Below are the code and all the weights of a small trained network. Each question names an input and a target symbol and asks about switching units off, where a switched-off unit gives its printed mean instead of its output.

import numpy as np


def w(rows, s, z=0):
    codes = np.array(rows[::2]) - 128.0
    scale = np.full(codes.shape[1], s)
    scale[-1] = z or s
    return codes * scale


def f(y):
    return np.maximum(y, 0)


def softmax(a):
    e = np.exp(a - a.max(-1, keepdims=True))
    return e / e.sum(-1, keepdims=True)


def log_softmax(a):
    a = a - a.max(-1, keepdims=True)
    return a - np.log(np.exp(a).sum(-1, keepdims=True))


def net(x, mask):
    ids = ['αβγδεζθλμξπστψω'.index(c) for c in x.split()]
    T = len(ids)
    res = E[ids] + P[:T]
    r = res
    for j in range(2):
        rows = slice(2 * j, 2 * j + 2)
        q, k, v = (r @ M[0][rows].T for M in (Q, K, V))
        z = softmax(np.where(np.tri(T) > 0, q @ k.T / 2**0.5, -1e9)) @ v
        o = O[0][rows]
        res = res + np.where(mask[j], z, o[:, -1]) @ o[:, :-1]
    y = f(res @ A[0][:, :-1].T + A[0][:, -1])
    res = res + np.where(mask[2:14], y, B[0][:, -1]) @ B[0][:, :-1]
    return log_softmax(res[-1] @ U[:, :-1].T + U[:, -1])


Q, K, V, O, A, B = {}, {}, {}, {}, {}, {}
E = w([
[54,165,182],'α',
[178,128,102],'β',
[166,140,115],'γ',
[119,148,88],'δ',
[123,146,94],'ε',
[60,165,172],'ζ',
[155,146,112],'θ',
[153,103,140],'λ',
[152,145,108],'μ',
[83,252,114],'ξ',
[195,143,139],'π',
[160,103,153],'σ',
[75,56,159],'τ',
[134,143,99],'ψ',
[155,54,155],'ω',
],0.024)
P = w([
[152,124,138],'0',
[2,130,27],'1',
[10,130,16],'2',
[41,137,25],'3',
[70,147,101],'4',
[49,141,83],'5',
[56,138,82],'6',
[55,145,91],'7',
[44,143,100],'8',
[121,171,182],'9',
[114,160,181],'10',
],0.005)
Q[0] = w([
[176,122,61],'H0',
[178,118,166],'H0',
[217,122,139],'H1',
[141,178,2],'H1',
],0.009)
K[0] = w([
[212,26,166],'H0',
[54,80,145],'H0',
[161,214,68],'H1',
[255,246,186],'H1',
],0.0077)
V[0] = w([
[119,150,12],'H0',
[129,14,207],'H0',
[28,170,169],'H1',
[61,95,36],'H1',
],0.012)
O[0] = w([
[196,129,253,101],'H0',
[110,87,103,254],'H0',
[92,85,90,73],'H1',
[119,131,183,192],'H1',
],0.013,0.0038)
A[0] = w([
[174,93,94,251],'N0',
[109,89,126,82],'N1',
[207,193,103,118],'N2',
[179,11,112,254],'N3',
[114,195,132,149],'N4',
[139,36,138,124],'N5',
[172,221,52,134],'N6',
[47,226,104,212],'N7',
[116,141,189,120],'N8',
[115,85,165,216],'N9',
[101,86,220,156],'N10',
[214,103,86,60],'N11',
],0.012,0.0063)
B[0] = w([
[191,119,147,204],'N0',
[147,195,114,152],'N1',
[66,130,101,165],'N2',
[152,124,178,253],'N3',
[133,89,166,160],'N4',
[110,113,182,193],'N5',
[106,255,66,168],'N6',
[202,72,149,186],'N7',
[113,103,139,157],'N8',
[59,94,78,184],'N9',
[118,144,50,183],'N10',
[88,182,127,146],'N11',
],0.0098,0.015)
U = w([
[100,109,44,73],'α',
[118,156,120,30],'β',
[124,149,136,28],'γ',
[156,141,89,29],'δ',
[179,138,93,108],'ε',
[120,124,77,81],'ζ',
[102,161,133,217],'θ',
[145,157,127,92],'λ',
[147,140,109,2],'μ',
[168,189,174,165],'ξ',
[96,141,137,163],'π',
[248,122,48,130],'σ',
[22,155,131,143],'τ',
[91,171,63,46],'ψ',
[183,71,192,198],'ω',
],0.013,0.0063)

Each question gives the input, a string of symbols that net reads in full, and the target symbol t.
The units are the heads (2 rows each of Q, K, V and O) and the neurons (one row each of A and B). Each row of codes is followed by its name. A weight is (code - 128) times the scale printed after its matrix; where a second scale follows, it is the last column's (O, A, B and U).
mask holds one flag per unit, heads first, then neurons. A switched-off unit (its flag False) gives its mean, the last column of its rows in O or B, instead of its output. The means were averaged over made-up inputs and are rounded, as every weight is.
A unit's drop is (log p(t) with every unit on - log p(t) with that unit switched off) / (log p(t) with every unit on - log p(t) with every unit switched off).
The circuit of an input: a set's keep is (log p(t) with only the set's units on - log p(t) with every unit switched off) / (log p(t) with every unit on - log p(t) with every unit switched off). Starting from the 12 units with the biggest drops (on a tie, the unit counted first), units are removed one at a time, each time the one whose removal leaves the highest keep (on an exact tie, the one counted first), for as long as the keep stays at least 0.8.
units of the circuit, in order: the units of the circuit, biggest drop first
most important unit: the unit with the biggest drop
k most important neurons: the k neurons with the biggest drops, biggest first
which heads matter: for each layer, one digit per head in row order, 1 if its drop is at least 0.15 and else 0, layers parted by /
drop of u: that unit's drop, to one decimal
input ε τ ω α ω β α δ, target σ: units of the circuit, in order	[N7]
input ω β β π μ μ β ω β δ, target ξ: which heads matter	11
input ω β ω α ω ω τ α β ε ξ, target ξ: 3 most important neurons	[N7; N6; N9]
input α μ α, target α: units of the circuit, in order	[H1; N7; N3]
input α π ω ξ, target ξ: which heads matter	10
input ξ σ α β, target ω: which heads matter	11
input β ω ω α ω μ ζ δ, target σ: units of the circuit, in order	[N7; N5]
input ξ α β ω θ β θ τ, target τ: units of the circuit, in order	[H1; N9]
input π δ β π ω ζ, target ω: which heads matter	00
input β γ σ π, target ξ: units of the circuit, in order	[H0; H1]
input ξ ω γ ζ, target ω: 2 most important neurons	[N7; N4]
input ω α γ, target σ: which heads matter	10
input β τ ε, target ξ: which heads matter	11
input θ λ ω ω ω ζ σ θ, target σ: 2 most important neurons	[N5; N9]
input α β β ε σ β π β μ, target ξ: 2 most important neurons	[N9; N10]
input β π π β, target ξ: which heads matter	10
input ω ζ ω ψ ξ β β β ω α, target ω: 4 most important neurons	[N7; N4; N6; N8]
input β μ β, target ξ: units of the circuit, in order	[H0]
input π θ β, target ψ: units of the circuit, in order	[H1; N6; N2]
input σ μ ω σ ω μ ω ψ, target σ: 3 most important neurons	[N7; N5; N9]
input π β β, target ψ: most important unit	H1
input μ β β ω θ ω α, target ω: 3 most important neurons	[N7; N6; N4]
input ω ω ω ω π θ, target σ: drop of N6	-0.1
input ω ω ω ζ ω β ω θ τ, target τ: drop of H1	0.2
input ω ω σ ω ψ, target σ: drop of N2	0.1
input β β γ, target ξ: drop of N0	-0.1
